Below are the code and all the weights of a small trained network. Each question names an input and a target symbol and asks about switching units off, where a switched-off unit gives its printed mean instead of its output.

import numpy as np


def w(rows, s, z=0):
    codes = np.array(rows[::2]) - 128.0
    scale = np.full(codes.shape[1], s)
    scale[-1] = z or s
    return codes * scale


def f(y):
    return np.maximum(y, 0)


def softmax(a):
    e = np.exp(a - a.max(-1, keepdims=True))
    return e / e.sum(-1, keepdims=True)


def log_softmax(a):
    a = a - a.max(-1, keepdims=True)
    return a - np.log(np.exp(a).sum(-1, keepdims=True))


def net(x, mask):
    ids = ['Σβγδεζηλτ'.index(c) for c in x.split()]
    T = len(ids)
    res = E[ids] + P[:T]
    u = 0
    for l in range(2):
        r = res
        for j in range(2):
            rows = slice(2 * j, 2 * j + 2)
            q, k, v = (r @ M[l][rows].T for M in (Q, K, V))
            z = softmax(np.where(np.tri(T) > 0, q @ k.T / 2**0.5, -1e9)) @ v
            o = O[l][rows]
            res = res + np.where(mask[u + j], z, o[:, -1]) @ o[:, :-1]
        u += 2
        y = f(res @ A[l][:, :-1].T + A[l][:, -1])
        res = res + np.where(mask[u : u + 8], y, B[l][:, -1]) @ B[l][:, :-1]
        u += 8
    return log_softmax(res[-1] @ U[:, :-1].T + U[:, -1])


Q, K, V, O, A, B = {}, {}, {}, {}, {}, {}
E = w([
[172,102,125,48,131,172,100,135,162,127,193],'Σ',
[176,125,50,160,143,112,149,105,102,124,146],'β',
[172,110,113,180,170,104,139,171,116,92,180],'γ',
[138,77,125,82,142,107,152,119,182,133,144],'δ',
[89,111,151,150,125,99,85,142,132,252,94],'ε',
[153,111,171,166,145,92,59,140,112,143,45],'ζ',
[142,38,101,197,98,158,107,127,111,116,78],'η',
[94,126,67,166,155,113,162,241,111,73,144],'λ',
[140,153,144,92,95,205,177,136,210,92,89],'τ',
],0.02)
P = w([
[177,104,208,94,153,174,178,142,33,173,167],'0',
[157,99,184,110,123,142,155,135,78,175,131],'1',
[131,104,158,125,108,119,134,130,130,175,105],'2',
[109,112,138,140,95,107,97,118,167,169,82],'3',
[72,124,115,152,83,93,59,97,206,162,71],'4',
[38,133,89,167,75,84,14,77,254,172,60],'5',
],0.0093)
Q[0] = w([
[142,86,214,98,135,152,111,245,202,153,87],'0.h1',
[165,44,122,53,44,224,161,28,175,148,79],'0.h1',
[80,255,200,114,131,181,67,108,71,161,137],'0.h2',
[194,178,184,117,98,210,121,125,130,80,63],'0.h2',
],0.04)
K[0] = w([
[82,126,247,111,123,159,134,155,92,230,96],'0.h1',
[153,93,153,29,48,254,153,30,207,103,100],'0.h1',
[113,211,103,89,130,141,89,169,251,14,162],'0.h2',
[104,125,200,56,138,199,212,189,205,137,108],'0.h2',
],0.037)
V[0] = w([
[216,105,174,138,117,46,206,72,1,122,157],'0.h1',
[106,93,109,148,214,125,65,105,241,148,136],'0.h1',
[173,220,118,144,74,111,74,119,165,162,160],'0.h2',
[176,117,198,67,173,203,132,117,84,158,140],'0.h2',
],0.0078)
O[0] = w([
[51,173,85,59,121,160,139,134,232,94,73,69],'0.h1',
[160,109,126,117,85,142,159,253,71,143,112,142],'0.h1',
[171,176,144,148,164,173,105,162,97,149,105,52],'0.h2',
[13,98,138,128,54,47,117,138,107,98,174,255],'0.h2',
],0.0033,0.0055)
A[0] = w([
[101,178,89,138,99,149,149,178,51,137,128,50],'0.n1',
[249,185,163,130,211,190,228,139,67,133,115,43],'0.n2',
[166,193,74,101,129,116,171,83,51,124,80,131],'0.n3',
[115,181,151,134,138,162,139,104,156,151,99,128],'0.n4',
[166,163,100,158,115,113,136,128,112,113,151,120],'0.n5',
[196,113,105,69,187,150,210,97,121,149,101,80],'0.n6',
[83,186,72,78,131,152,135,197,205,91,108,127],'0.n7',
[58,207,91,108,146,133,107,67,200,85,134,3],'0.n8',
],0.013,0.0039)
B[0] = w([
[222,103,175,87,147,138,205,111,114,183,98,178],'0.n1',
[171,148,165,150,120,124,142,198,7,126,186,183],'0.n2',
[88,59,192,35,143,101,161,107,151,121,173,169],'0.n3',
[129,107,88,115,74,38,113,124,114,133,173,188],'0.n4',
[142,112,184,92,113,132,148,166,145,165,96,176],'0.n5',
[122,73,165,130,107,99,166,151,95,123,159,212],'0.n6',
[172,177,47,122,147,83,149,7,132,141,93,255],'0.n7',
[169,131,148,137,141,149,155,185,83,116,138,167],'0.n8',
],0.011,0.004)
Q[1] = w([
[61,223,155,122,120,246,114,123,104,38,140],'1.h1',
[81,184,106,138,165,240,158,140,109,44,172],'1.h1',
[29,254,147,118,160,210,108,102,98,126,147],'1.h2',
[43,176,130,139,111,229,137,141,111,60,143],'1.h2',
],0.037)
K[1] = w([
[172,157,160,51,170,125,245,140,56,81,231],'1.h1',
[155,174,124,20,159,116,228,138,132,65,193],'1.h1',
[166,214,128,38,167,104,251,125,98,88,248],'1.h2',
[172,126,137,24,146,138,219,77,85,104,183],'1.h2',
],0.027)
V[1] = w([
[107,114,89,130,120,106,145,125,86,99,137],'1.h1',
[49,122,62,148,103,188,127,129,76,255,129],'1.h1',
[116,44,51,155,65,243,167,133,108,110,102],'1.h2',
[116,119,181,121,153,131,57,103,52,78,10],'1.h2',
],0.013)
O[1] = w([
[139,110,110,175,124,147,104,119,152,87,96,137],'1.h1',
[176,205,247,94,162,185,207,86,190,193,125,253],'1.h1',
[148,71,104,250,132,186,163,4,103,122,156,156],'1.h2',
[201,77,142,107,174,3,151,93,92,24,165,232],'1.h2',
],0.0055,0.0046)
A[1] = w([
[81,97,66,146,178,150,151,180,116,185,96,114],'1.n1',
[93,183,111,195,180,144,42,205,142,114,162,130],'1.n2',
[40,116,110,112,138,186,150,127,129,145,99,153],'1.n3',
[146,163,170,141,189,133,133,124,133,79,97,106],'1.n4',
[112,201,130,137,39,165,84,111,92,104,109,75],'1.n5',
[156,163,131,81,188,178,56,96,148,51,168,4],'1.n6',
[95,143,105,79,152,213,10,108,102,136,150,63],'1.n7',
[35,97,127,126,137,132,109,148,178,142,114,71],'1.n8',
],0.013,0.0031)
B[1] = w([
[107,56,173,164,200,197,131,151,132,133,16,254],'1.n1',
[12,127,118,157,169,131,201,178,157,112,246,154],'1.n2',
[153,111,112,143,113,67,65,160,151,155,124,232],'1.n3',
[79,109,166,125,70,125,72,138,125,153,176,225],'1.n4',
[128,90,121,134,49,130,128,174,116,175,119,176],'1.n5',
[112,123,149,199,106,72,162,163,126,120,77,153],'1.n6',
[109,48,117,2,215,197,60,55,71,117,139,155],'1.n7',
[110,117,106,118,156,49,180,76,155,221,165,228],'1.n8',
],0.0082,0.0055)
U = w([
[111,94,104,113,152,168,50,128,63,148,167,58],'Σ',
[151,4,193,173,132,135,116,197,21,179,168,254],'β',
[68,134,106,191,164,138,112,188,85,120,180,107],'γ',
[73,99,75,167,126,69,64,85,233,144,99,195],'δ',
[130,156,189,152,141,133,110,143,126,169,146,87],'ε',
[152,90,132,144,153,54,73,177,68,95,129,71],'ζ',
[141,65,138,219,139,136,116,88,86,133,193,47],'η',
[137,113,112,166,173,154,103,173,61,127,49,89],'λ',
[110,115,88,166,19,144,85,171,67,146,138,100],'τ',
],0.0047,0.0074)

Each question gives the input, a string of symbols that net reads in full, and the target symbol t.
The units are the heads (2 rows each of Q, K, V and O) and the neurons (one row each of A and B). Each row of codes is followed by its name. A weight is (code - 128) times the scale printed after its matrix; where a second scale follows, it is the last column's (O, A, B and U).
mask holds one flag per unit, layer by layer, with each layer's heads first. A switched-off unit (its flag False) gives its mean, the last column of its rows in O or B, instead of its output. The means were averaged over made-up inputs and are rounded, as every weight is.
A unit's drop is (log p(t) with every unit on - log p(t) with that unit switched off) / (log p(t) with every unit on - log p(t) with every unit switched off).
The circuit of an input: a set's keep is (log p(t) with only the set's units on - log p(t) with every unit switched off) / (log p(t) with every unit on - log p(t) with every unit switched off). Starting from the 12 units with the biggest drops (on a tie, the unit counted first), units are removed one at a time, each time the one whose removal leaves the highest keep (on an exact tie, the one counted first), for as long as the keep stays at least 0.8.
circuit, biggest first: the units of the circuit, biggest drop first
k most important neurons: the k neurons with the biggest drops, biggest first
k most important neurons of layer l: the k neurons of layer l with the biggest drops, biggest first
which heads matter: for each layer, one digit per head in row order, 1 if its drop is at least 0.15 and else 0, layers parted by /
drop when u is switched off: that unit's drop, to one decimal
input δ δ ε τ γ, target ε: circuit, biggest first	(1.h1 1.h2)
input λ δ γ λ, target δ: circuit, biggest first	(0.n7)
input β δ β, target δ: which heads matter	10 / 01
input δ β β, target δ: 4 most important neurons	(0.n3 1.n8 1.n3 0.n2)
input λ τ γ, target γ: which heads matter	10 / 11
input β δ Σ λ, target λ: which heads matter	00 / 01
input Σ η δ, target η: which heads matter	00 / 01
input τ β δ λ Σ, target Σ: circuit, biggest first	(1.n7 1.h2 0.n1)
input Σ τ γ γ, target γ: 2 most important neurons	(1.n2 0.n1)
input Σ λ Σ ζ λ, target ζ: which heads matter	00 / 01
input β ε β, target ε: which heads matter	10 / 10
input τ τ τ δ γ β, target β: which heads matter	11 / 00
input γ γ δ γ, target δ: 2 most important neurons	(0.n7 0.n2)
input δ δ τ δ β, target β: most important neuron of layer 1	(1.n1)
input Σ λ Σ, target δ: circuit, biggest first	(0.h1 0.n2 0.n7)
input γ τ τ τ, target τ: which heads matter	00 / 11
input ε β δ Σ τ γ, target ε: circuit, biggest first	(1.h1 1.h2 0.n5)
input δ β ζ δ δ τ, target β: 2 most important neurons of layer 0	(0.n2 0.n7)
input τ ζ τ λ, target ζ: 2 most important neurons	(0.n7 1.n1)
input τ ζ τ, target ζ: circuit, biggest first	(1.h2)
input τ δ λ δ λ, target λ: 2 most important neurons of layer 0	(0.n1 0.n7)
input β λ δ τ, target τ: 2 most important neurons of layer 1	(1.n5 1.n1)
input ζ δ τ ζ ζ τ, target ζ: drop when 1.n2 is switched off	0.0
input η η ε τ, target ε: drop when 0.h1 is switched off	0.1
